Here is a tiny trained network, its code and every weight. The questions are about switching its units off for an input and a class, where a switched-off unit gives its printed mean instead of its output.

import numpy as np


def w(rows, s, z=0):
    codes = np.array(rows[::2]) - 128.0
    scale = np.full(codes.shape[1], s)
    scale[-1] = z or s
    return codes * scale


def f(y):
    return np.maximum(y, 0)


def log_softmax(a):
    a = a - a.max(-1, keepdims=True)
    return a - np.log(np.exp(a).sum(-1, keepdims=True))


def net(x, mask):
    res = np.array(x, float).reshape(1, 8) / 4 @ E
    y = f(res @ A[0][:, :-1].T + A[0][:, -1])
    res = res + np.where(mask, y, B[0][:, -1]) @ B[0][:, :-1]
    return log_softmax(res[-1] @ U[:, :-1].T + U[:, -1])


A, B = {}, {}
E = w([
[181,122,162,158,130],'x0',
[181,216,167,2,55],'x1',
[181,102,149,133,111],'x2',
[158,173,138,179,176],'x3',
[199,110,73,108,98],'x4',
[102,95,106,147,17],'x5',
[138,130,139,137,130],'x6',
[166,121,150,138,134],'x7',
],0.0075)
A[0] = w([
[96,37,65,163,191,39],'neuron 0',
[121,54,27,197,111,111],'neuron 1',
[148,227,96,172,242,175],'neuron 2',
[135,164,153,91,223,95],'neuron 3',
[70,80,208,129,162,102],'neuron 4',
[176,207,203,63,44,61],'neuron 5',
[195,80,230,159,97,222],'neuron 6',
[110,46,171,63,115,118],'neuron 7',
[147,125,93,135,113,157],'neuron 8',
[165,253,171,34,79,47],'neuron 9',
[111,84,96,95,102,254],'neuron 10',
[162,122,53,123,135,124],'neuron 11',
[171,174,91,129,167,235],'neuron 12',
[244,122,120,210,125,150],'neuron 13',
[41,142,116,102,164,184],'neuron 14',
[103,235,125,54,39,67],'neuron 15',
[185,62,83,170,112,112],'neuron 16',
[156,102,104,57,241,157],'neuron 17',
[225,100,2,100,122,139],'neuron 18',
],0.0085,0.0073)
B[0] = w([
[199,75,35,127,207,179],'neuron 0',
[206,190,153,182,167,208],'neuron 1',
[85,125,50,81,50,251],'neuron 2',
[186,117,109,190,93,186],'neuron 3',
[203,232,163,186,173,164],'neuron 4',
[149,96,84,133,182,217],'neuron 5',
[61,198,89,35,104,238],'neuron 6',
[131,90,103,153,101,163],'neuron 7',
[91,170,140,121,86,165],'neuron 8',
[202,76,78,204,210,230],'neuron 9',
[77,173,139,114,105,253],'neuron 10',
[107,171,220,164,143,158],'neuron 11',
[36,65,154,90,27,243],'neuron 12',
[133,113,152,59,148,212],'neuron 13',
[89,169,170,75,97,217],'neuron 14',
[212,118,166,169,171,212],'neuron 15',
[128,202,109,116,134,181],'neuron 16',
[162,159,166,205,43,210],'neuron 17',
[76,152,255,130,192,208],'neuron 18',
],0.0063,0.0074)
U = w([
[232,130,60,163,254,4],'0',
[110,183,242,126,142,218],'1',
[111,175,133,74,121,202],'2',
[113,179,161,81,120,180],'3',
[162,173,150,157,30,107],'4',
[119,152,151,105,117,139],'5',
[123,125,107,79,78,97],'6',
[91,146,164,89,144,83],'7',
],0.0099,0.0035)

Each question gives the input, the list of numbers given to net, and the class t.
The units are the neurons (one row each of A and B). Each row of codes is followed by its name. A weight is (code - 128) times the scale printed after its matrix; where a second scale follows, it is the last column's (A, B and U).
mask holds one flag per neuron, in row order. A switched-off neuron (its flag False) gives its mean, the last column of its row in B, instead of its output. The means were averaged over made-up inputs and are rounded, as every weight is.
A unit's drop is (log p(t) with every unit on - log p(t) with that unit switched off) / (log p(t) with every unit on - log p(t) with every unit switched off).
The circuit of an input: a set's keep is (log p(t) with only the set's units on - log p(t) with every unit switched off) / (log p(t) with every unit on - log p(t) with every unit switched off). Starting from the 12 units with the biggest drops (on a tie, the unit counted first), units are removed one at a time, each time the one whose removal leaves the highest keep (on an exact tie, the one counted first), for as long as the keep stays at least 0.8.
units of the circuit, in order: the units of the circuit, biggest drop first
unit that matters most: the unit with the biggest drop
k most important neurons: the k neurons with the biggest drops, biggest first
drop of u: that unit's drop, to one decimal
input [1,-3,3,-6,-5,-7,1,-4], class 4: 2 most important neurons : (neuron 17; neuron 18)
input [5,1,8,3,0,-5,6,8], class 3: units of the circuit, in order : (neuron 6)
input [5,-5,7,0,-4,-7,5,6], class 3: units of the circuit, in order : (neuron 6; neuron 2)
input [-4,8,-4,1,5,3,2,6], class 0: units of the circuit, in order : (neuron 9; neuron 5)
input [3,-5,-6,8,-5,-1,-1,6], class 6: 2 most important neurons : (neuron 2; neuron 18)
input [-6,7,-7,6,1,2,6,-1], class 0: units of the circuit, in order : (neuron 9; neuron 15)
input [-1,-4,1,7,-2,-1,0,0], class 6: units of the circuit, in order : (neuron 2; neuron 18; neuron 15)
input [-7,5,-5,8,1,-3,-1,1], class 6: units of the circuit, in order : (neuron 2; neuron 12; neuron 18)
input [7,4,-6,2,-1,-8,-5,-3], class 4: units of the circuit, in order : (neuron 17; neuron 3; neuron 2)
input [5,-5,1,8,2,-8,2,0], class 4: units of the circuit, in order : (neuron 17; neuron 2)
input [4,8,-4,-2,-2,-2,-5,-3], class 0: units of the circuit, in order : (neuron 9; neuron 5)
input [1,7,-7,6,-3,3,-7,-5], class 0: units of the circuit, in order : (neuron 9; neuron 15)
input [5,-1,8,-6,8,7,-4,3], class 1: units of the circuit, in order : (neuron 18; neuron 2)
input [8,-3,-3,3,-6,-6,1,6], class 2: 2 most important neurons : (neuron 2; neuron 6)
input [-5,-8,7,-5,-7,-2,5,-6], class 0: unit that matters most : neuron 0
input [1,-8,-8,-4,-3,-4,7,8], class 0: 2 most important neurons : (neuron 0; neuron 4)
input [-5,2,-5,8,4,-4,1,-5], class 6: units of the circuit, in order : (neuron 2; neuron 12)
input [2,-8,5,0,0,3,-5,3], class 0: 2 most important neurons : (neuron 0; neuron 1)
input [7,-3,-4,5,8,-4,5,-3], class 1: 2 most important neurons : (neuron 18; neuron 11)
input [3,8,4,1,-4,8,-4,-2], class 0: 3 most important neurons : (neuron 9; neuron 5; neuron 15)
input [2,-8,-4,-8,4,-3,7,-4], class 0: 2 most important neurons : (neuron 0; neuron 1)
input [-5,8,8,5,2,-4,-5,-4], class 0: 2 most important neurons : (neuron 9; neuron 5)
input [-6,0,5,-7,-4,-7,7,0], class 4: drop of neuron 18 : 0.3
